Here is a tiny trained network, its code and every weight. The questions are about switching its units off for an input and a class, where a switched-off unit gives its printed mean instead of its output.

import numpy as np


def w(rows, s, z=0):
    codes = np.array(rows[::2]) - 128.0
    scale = np.full(codes.shape[1], s)
    scale[-1] = z or s
    return codes * scale


def f(y):
    return np.maximum(y, 0)


def log_softmax(a):
    a = a - a.max(-1, keepdims=True)
    return a - np.log(np.exp(a).sum(-1, keepdims=True))


def net(x, mask):
    res = np.array(x, float).reshape(1, 7) / 4 @ E
    y = f(res @ A[0][:, :-1].T + A[0][:, -1])
    res = res + np.where(mask, y, B[0][:, -1]) @ B[0][:, :-1]
    return log_softmax(res[-1] @ U[:, :-1].T + U[:, -1])


A, B = {}, {}
E = w([
[152,188,28,123,92,129,169,131,182,244,113],'x0',
[62,65,107,249,188,156,29,222,224,225,139],'x1',
[167,113,84,58,249,191,110,100,138,102,146],'x2',
[96,73,169,46,140,100,163,182,118,220,155],'x3',
[130,185,122,142,209,82,189,196,97,98,79],'x4',
[75,131,108,53,95,88,82,149,225,78,73],'x5',
[121,132,134,127,132,125,122,121,125,138,123],'x6',
],0.011)
A[0] = w([
[121,138,185,191,56,101,134,145,150,139,139,58],'n1',
[117,188,149,178,239,76,175,243,125,91,62,91],'n2',
[91,201,49,214,142,192,108,73,172,103,98,102],'n3',
[82,145,42,221,162,165,127,167,224,194,137,2],'n4',
[93,43,202,28,159,132,145,224,110,197,169,107],'n5',
[113,16,198,139,80,173,35,50,154,129,193,77],'n6',
[113,193,112,174,57,89,164,148,145,189,112,58],'n7',
[87,121,154,228,77,75,162,161,119,120,91,57],'n8',
[103,88,204,172,154,124,78,112,109,36,132,102],'n9',
[135,141,57,111,67,158,72,85,141,185,169,87],'n10',
[129,140,111,228,138,147,53,88,119,12,124,72],'n11',
[60,147,93,62,119,89,21,165,218,86,64,74],'n12',
[76,43,194,188,184,147,49,195,127,102,123,62],'n13',
[120,84,118,111,238,212,118,123,156,84,166,59],'n14',
[183,127,153,239,167,193,147,117,59,193,204,66],'n15',
[171,131,2,77,229,178,130,69,156,190,80,66],'n16',
],0.0091,0.0065)
B[0] = w([
[79,131,247,69,126,121,77,196,110,110,188,175],'n1',
[139,95,28,63,38,211,61,180,38,208,58,220],'n2',
[190,152,91,175,134,87,99,116,146,184,223,204],'n3',
[114,211,146,86,103,111,199,19,70,77,98,245],'n4',
[188,235,50,235,71,27,91,121,200,127,195,253],'n5',
[132,92,47,101,104,183,96,159,24,161,75,240],'n6',
[60,119,169,171,141,190,102,103,155,94,191,193],'n7',
[66,70,173,88,82,105,49,169,129,59,164,183],'n8',
[62,143,62,229,118,151,225,139,152,121,166,221],'n9',
[87,119,56,112,113,206,117,101,123,162,59,190],'n10',
[154,150,89,135,75,31,107,112,179,180,191,212],'n11',
[250,43,198,149,245,113,193,168,166,136,48,242],'n12',
[116,200,133,49,112,151,209,35,113,85,116,239],'n13',
[36,63,196,53,111,126,73,177,152,81,212,212],'n14',
[242,47,186,104,225,81,176,172,208,117,25,220],'n15',
[3,116,192,133,173,126,93,154,118,84,195,226],'n16',
],0.0075,0.015)
U = w([
[143,191,167,21,119,110,204,2,80,63,109,107],'0',
[51,62,218,114,149,137,30,164,159,92,181,106],'1',
[165,157,72,188,133,53,84,125,199,203,177,86],'2',
[203,24,184,143,191,122,165,148,180,143,38,106],'3',
[111,82,47,105,123,209,63,148,79,194,57,98],'4',
[63,130,117,172,151,161,185,122,149,123,131,251],'5',
],0.0093,0.017)

Each question gives the input, the list of numbers given to net, and the class t.
The units are the neurons (one row each of A and B). Each row of codes is followed by its name. A weight is (code - 128) times the scale printed after its matrix; where a second scale follows, it is the last column's (A, B and U).
mask holds one flag per neuron, in row order. A switched-off neuron (its flag False) gives its mean, the last column of its row in B, instead of its output. The means were averaged over made-up inputs and are rounded, as every weight is.
A unit's drop is (log p(t) with every unit on - log p(t) with that unit switched off) / (log p(t) with every unit on - log p(t) with every unit switched off).
The circuit of an input: a set's keep is (log p(t) with only the set's units on - log p(t) with every unit switched off) / (log p(t) with every unit on - log p(t) with every unit switched off). Starting from the 12 units with the biggest drops (on a tie, the unit counted first), units are removed one at a time, each time the one whose removal leaves the highest keep (on an exact tie, the one counted first), for as long as the keep stays at least 0.8.
circuit, biggest first: the units of the circuit, biggest drop first
unit that matters most: the unit with the biggest drop
top k neurons: the k neurons with the biggest drops, biggest first
drop when u is switched off: that unit's drop, to one decimal
input [-4,-2,6,5,6,-6,-2], class 1: unit that matters most => n14
input [8,0,5,-5,8,-6,7], class 4: top 4 neurons => n2, n5, n12, n9
input [2,-7,3,7,8,2,-2], class 4: circuit, biggest first => n2, n4
input [3,-6,4,-4,-7,2,8], class 4: top 2 neurons => n4, n13
input [-1,5,-3,0,-2,0,0], class 0: circuit, biggest first => n13, n4
input [5,-7,-1,-7,1,-8,-3], class 3: circuit, biggest first => n15, n4
input [7,4,5,3,2,0,5], class 5: circuit, biggest first => n4, n16
input [-6,-1,-1,-5,4,6,2], class 3: top 4 neurons => n12, n5, n4, n16
input [-4,6,-5,-7,-6,-7,-5], class 2: top 3 neurons => n11, n3, n12
input [-8,6,-4,1,-2,6,2], class 5: top 2 neurons => n9, n13
input [5,4,8,8,-4,8,-5], class 1: top 4 neurons => n16, n14, n15, n11
input [-4,0,1,-8,4,-7,2], class 2: top 2 neurons => n11, n12
input [6,2,4,-3,-7,8,-2], class 3: top 2 neurons => n12, n2
input [-8,5,7,6,5,-2,-5], class 5: top 3 neurons => n13, n9, n5
input [2,8,-8,2,-7,-7,-3], class 0: unit that matters most => n4
input [8,-6,-4,-2,6,-2,-5], class 5: circuit, biggest first => n4, n7
input [2,7,4,-1,7,-2,4], class 0: top 3 neurons => n4, n13, n6
input [6,3,8,2,-3,-4,-5], class 1: top 2 neurons => n16, n14
input [2,8,0,3,7,-6,-6], class 0: top 2 neurons => n4, n13
input [4,-5,4,-6,3,-8,3], class 3: top 4 neurons => n15, n5, n4, n13
input [-7,4,-5,5,-2,-6,0], class 5: circuit, biggest first => n9
input [0,-3,-2,-1,5,-2,8], class 4: circuit, biggest first => n4, n2
input [-3,-5,4,-7,-1,-8,-5], class 3: top 4 neurons => n15, n5, n4, n13
input [1,7,-4,5,6,-2,-5], class 0: circuit, biggest first => n4, n13
input [3,-1,3,4,-1,-2,8], class 2: circuit, biggest first => n13, n5
input [2,-6,5,-8,-8,-7,-4], class 2: drop when n4 is switched off => 0.3
input [-7,3,-6,7,0,4,0], class 2: unit that matters most => n5
input [7,-2,-8,-4,-3,-1,-5], class 1: drop when n1 is switched off => 0.1
